Below are the code and all the weights of a small trained network. Each question names an input and a class and asks about switching units off, where a switched-off unit gives its printed mean instead of its output.

import numpy as np


def w(rows, s, z=0):
    codes = np.array(rows[::2]) - 128.0
    scale = np.full(codes.shape[1], s)
    scale[-1] = z or s
    return codes * scale


def norm(h):
    return h / np.sqrt((h * h).mean(-1, keepdims=True) + 1e-5)


def f(y):
    return np.maximum(y, 0)


def log_softmax(a):
    a = a - a.max(-1, keepdims=True)
    return a - np.log(np.exp(a).sum(-1, keepdims=True))


def net(x, mask):
    res = np.array(x, float).reshape(1, 8) / 4 @ E
    u = 0
    for l in range(4):
        y = f(norm(res) @ A[l][:, :-1].T + A[l][:, -1])
        res = res + np.where(mask[u : u + 8], y, B[l][:, -1]) @ B[l][:, :-1]
        u += 8
    return log_softmax(norm(res)[-1] @ U[:, :-1].T + U[:, -1])


A, B = {}, {}
E = w([
[122,126,129,130,127,130,130,125,130,130],'x0',
[1,46,95,153,117,67,36,86,31,170],'x1',
[110,74,106,170,114,168,46,253,222,165],'x2',
[148,190,72,163,7,51,70,55,200,39],'x3',
[105,83,94,137,166,124,171,102,164,126],'x4',
[137,153,150,222,151,112,128,101,145,181],'x5',
[141,212,47,103,175,127,115,145,99,191],'x6',
[148,116,196,22,94,67,101,104,189,222],'x7',
],0.0064)
A[0] = w([
[113,73,93,31,66,169,174,147,136,81,140],'0.n0',
[126,186,161,171,94,208,83,142,66,102,94],'0.n1',
[132,130,196,105,197,158,115,168,83,136,2],'0.n2',
[151,194,255,239,102,133,97,118,101,179,8],'0.n3',
[120,69,75,180,195,94,196,51,223,170,89],'0.n4',
[147,58,232,173,118,138,126,97,132,98,83],'0.n5',
[80,135,97,130,135,159,152,72,123,127,177],'0.n6',
[167,167,195,111,49,113,95,164,93,189,86],'0.n7',
],0.0089,0.003)
B[0] = w([
[158,157,200,202,197,143,23,143,96,121,253],'0.n0',
[86,65,98,85,197,69,168,157,163,67,199],'0.n1',
[55,101,112,101,125,221,173,95,101,118,210],'0.n2',
[205,101,159,158,191,183,2,91,114,135,206],'0.n3',
[108,157,163,112,196,180,31,138,109,91,240],'0.n4',
[70,209,168,162,95,84,168,194,86,131,238],'0.n5',
[116,133,133,122,133,75,154,162,74,90,211],'0.n6',
[50,106,89,114,217,93,164,150,153,61,220],'0.n7',
],0.0094,0.0043)
A[1] = w([
[175,165,10,73,159,138,115,128,103,190,110],'1.n0',
[155,103,158,53,110,112,106,104,159,190,28],'1.n1',
[174,104,77,138,78,174,103,161,120,135,68],'1.n2',
[159,93,88,167,121,120,172,136,117,106,19],'1.n3',
[153,145,62,171,39,98,127,87,185,114,39],'1.n4',
[110,111,116,57,124,117,97,162,96,69,137],'1.n5',
[97,114,164,131,160,100,141,157,133,123,88],'1.n6',
[161,132,133,130,118,159,174,127,167,137,3],'1.n7',
],0.012,0.002)
B[1] = w([
[74,177,252,254,81,142,133,176,101,82,202],'1.n0',
[72,63,88,157,186,79,196,123,162,35,156],'1.n1',
[120,125,139,102,152,60,127,177,97,124,141],'1.n2',
[99,126,63,172,179,107,149,129,153,95,142],'1.n3',
[38,108,132,19,93,233,113,110,87,78,161],'1.n4',
[149,145,127,206,174,134,82,60,166,184,254],'1.n5',
[82,162,100,130,87,149,152,76,141,112,230],'1.n6',
[163,124,85,129,105,174,132,108,127,161,143],'1.n7',
],0.0096,0.0065)
A[2] = w([
[141,81,206,151,59,110,154,150,112,115,89],'2.n0',
[153,175,115,151,92,68,92,123,164,66,216],'2.n1',
[44,128,130,167,120,132,147,140,158,68,198],'2.n2',
[131,135,114,147,214,154,96,90,111,93,127],'2.n3',
[199,172,131,91,125,98,178,41,87,129,74],'2.n4',
[251,181,141,101,113,176,209,153,208,100,7],'2.n5',
[95,132,216,70,137,59,146,104,184,157,76],'2.n6',
[115,92,68,139,72,163,79,238,220,175,150],'2.n7',
],0.012,0.0015)
B[2] = w([
[101,198,138,198,117,148,134,155,120,152,141],'2.n0',
[76,102,149,106,183,219,151,127,119,144,199],'2.n1',
[183,210,87,140,133,113,165,117,123,154,248],'2.n2',
[200,118,143,70,112,106,99,157,203,147,249],'2.n3',
[156,114,195,87,157,42,138,166,20,140,150],'2.n4',
[149,119,37,140,3,140,105,170,120,214,164],'2.n5',
[137,136,67,149,158,124,130,199,171,95,166],'2.n6',
[170,153,189,69,167,44,173,97,15,123,167],'2.n7',
],0.012,0.013)
A[3] = w([
[146,66,69,181,203,155,181,161,106,134,130],'3.n0',
[121,127,62,115,151,74,139,160,211,71,74],'3.n1',
[96,157,102,30,63,166,68,81,154,1,5],'3.n2',
[47,90,97,177,105,68,53,103,75,153,114],'3.n3',
[65,16,171,119,147,232,247,148,130,165,91],'3.n4',
[152,233,135,86,158,173,84,144,150,212,175],'3.n5',
[206,101,103,188,129,183,68,129,44,40,178],'3.n6',
[90,49,51,191,125,60,92,39,99,222,189],'3.n7',
],0.0098,0.0016)
B[3] = w([
[79,130,108,77,128,107,141,127,173,81,148],'3.n0',
[148,148,60,79,148,105,157,138,155,110,155],'3.n1',
[42,61,149,105,178,179,187,88,71,161,143],'3.n2',
[156,101,103,132,40,198,139,195,168,156,145],'3.n3',
[5,118,87,74,119,175,104,42,48,106,137],'3.n4',
[117,52,147,162,80,128,97,35,144,92,251],'3.n5',
[45,88,132,98,141,69,98,216,198,189,147],'3.n6',
[240,132,102,90,18,180,157,147,146,151,146],'3.n7',
],0.011,0.017)
U = w([
[30,87,128,53,140,225,155,85,84,115,126],'0',
[182,125,69,102,2,174,131,176,142,194,118],'1',
[149,143,169,104,147,144,101,102,188,112,254],'2',
[124,158,59,94,196,105,167,171,211,83,75],'3',
[149,75,206,134,152,150,44,153,163,134,94],'4',
[164,159,192,91,167,71,162,154,23,138,80],'5',
[81,198,164,243,118,174,142,143,133,104,55],'6',
[150,125,132,125,129,153,129,94,152,114,194],'7',
],0.0097,0.004)

Each question gives the input, the list of numbers given to net, and the class t.
The units are the neurons (one row each of A and B). Each row of codes is followed by its name. A weight is (code - 128) times the scale printed after its matrix; where a second scale follows, it is the last column's (A, B and U).
mask holds one flag per neuron, layer by layer. A switched-off neuron (its flag False) gives its mean, the last column of its row in B, instead of its output. The means were averaged over made-up inputs and are rounded, as every weight is.
A unit's drop is (log p(t) with every unit on - log p(t) with that unit switched off) / (log p(t) with every unit on - log p(t) with every unit switched off).
The circuit of an input: a set's keep is (log p(t) with only the set's units on - log p(t) with every unit switched off) / (log p(t) with every unit on - log p(t) with every unit switched off). Starting from the 12 units with the biggest drops (on a tie, the unit counted first), units are removed one at a time, each time the one whose removal leaves the highest keep (on an exact tie, the one counted first), for as long as the keep stays at least 0.8.
units of the circuit, in order: the units of the circuit, biggest drop first
top k neurons: the k neurons with the biggest drops, biggest first
top k neurons in layer l: the k neurons of layer l with the biggest drops, biggest first
input [-5,-3,-2,5,-2,8,2,2], class 4: units of the circuit, in order : [0.n3, 2.n2]
input [3,-6,-2,-8,-6,3,5,-3], class 0: units of the circuit, in order : [0.n2, 3.n4]
input [7,-7,2,-4,-2,0,2,7], class 1: top 3 neurons : [2.n5, 1.n7, 0.n1]
input [4,0,-5,6,6,1,-7,-1], class 6: units of the circuit, in order : [0.n5, 2.n0]
input [-5,4,-7,-2,6,8,-5,2], class 4: top 2 neurons : [0.n4, 0.n3]
input [1,8,6,-2,3,4,7,8], class 1: top 4 neurons : [3.n7, 3.n3, 2.n1, 2.n3]
input [7,7,-5,2,1,4,7,-1], class 1: units of the circuit, in order : [3.n7]
input [-2,-1,1,4,-2,8,1,2], class 4: units of the circuit, in order : [0.n3, 2.n2]
input [-3,6,1,-6,-7,-7,-6,7], class 2: top 3 neurons in layer 0 : [0.n0, 0.n7, 0.n2]
input [-2,1,2,-6,4,2,-8,-1], class 6: top 3 neurons in layer 2 : [2.n1, 2.n2, 2.n0]
input [-5,2,-7,4,3,5,6,-3], class 5: top 2 neurons : [2.n4, 0.n6]
input [-6,-1,-6,-6,-8,5,0,-7], class 2: units of the circuit, in order : [2.n3, 0.n3]
input [4,7,8,-4,1,0,0,-7], class 5: top 4 neurons in layer 2 : [2.n7, 2.n5, 2.n2, 2.n6]
input [-7,-5,-5,8,7,-5,2,0], class 0: units of the circuit, in order : [1.n4, 3.n2]
input [2,7,4,-5,7,-6,6,6], class 1: units of the circuit, in order : [2.n1, 3.n7]
input [-4,-7,8,-4,-1,-5,3,-2], class 5: top 2 neurons : [2.n7, 1.n2]
input [-7,8,-5,6,3,3,-3,-4], class 1: units of the circuit, in order : [3.n7]
input [-1,-4,-6,5,-3,-2,2,-5], class 5: top 2 neurons : [2.n4, 0.n7]
input [6,1,-3,8,-6,4,7,4], class 0: units of the circuit, in order : [1.n4, 3.n2]
input [5,-6,-7,1,2,1,2,-6], class 5: units of the circuit, in order : [2.n4]
input [0,5,4,3,0,-7,-2,8], class 3: units of the circuit, in order : [1.n1, 3.n5]
input [-6,7,4,-5,3,7,-6,-1], class 1: top 2 neurons : [2.n1, 1.n0]
input [7,7,-5,-1,5,2,-5,-1], class 1: top 2 neurons : [1.n0, 3.n7]
input [6,-8,4,-8,-4,8,3,6], class 0: top 2 neurons in layer 0 : [0.n2, 0.n0]
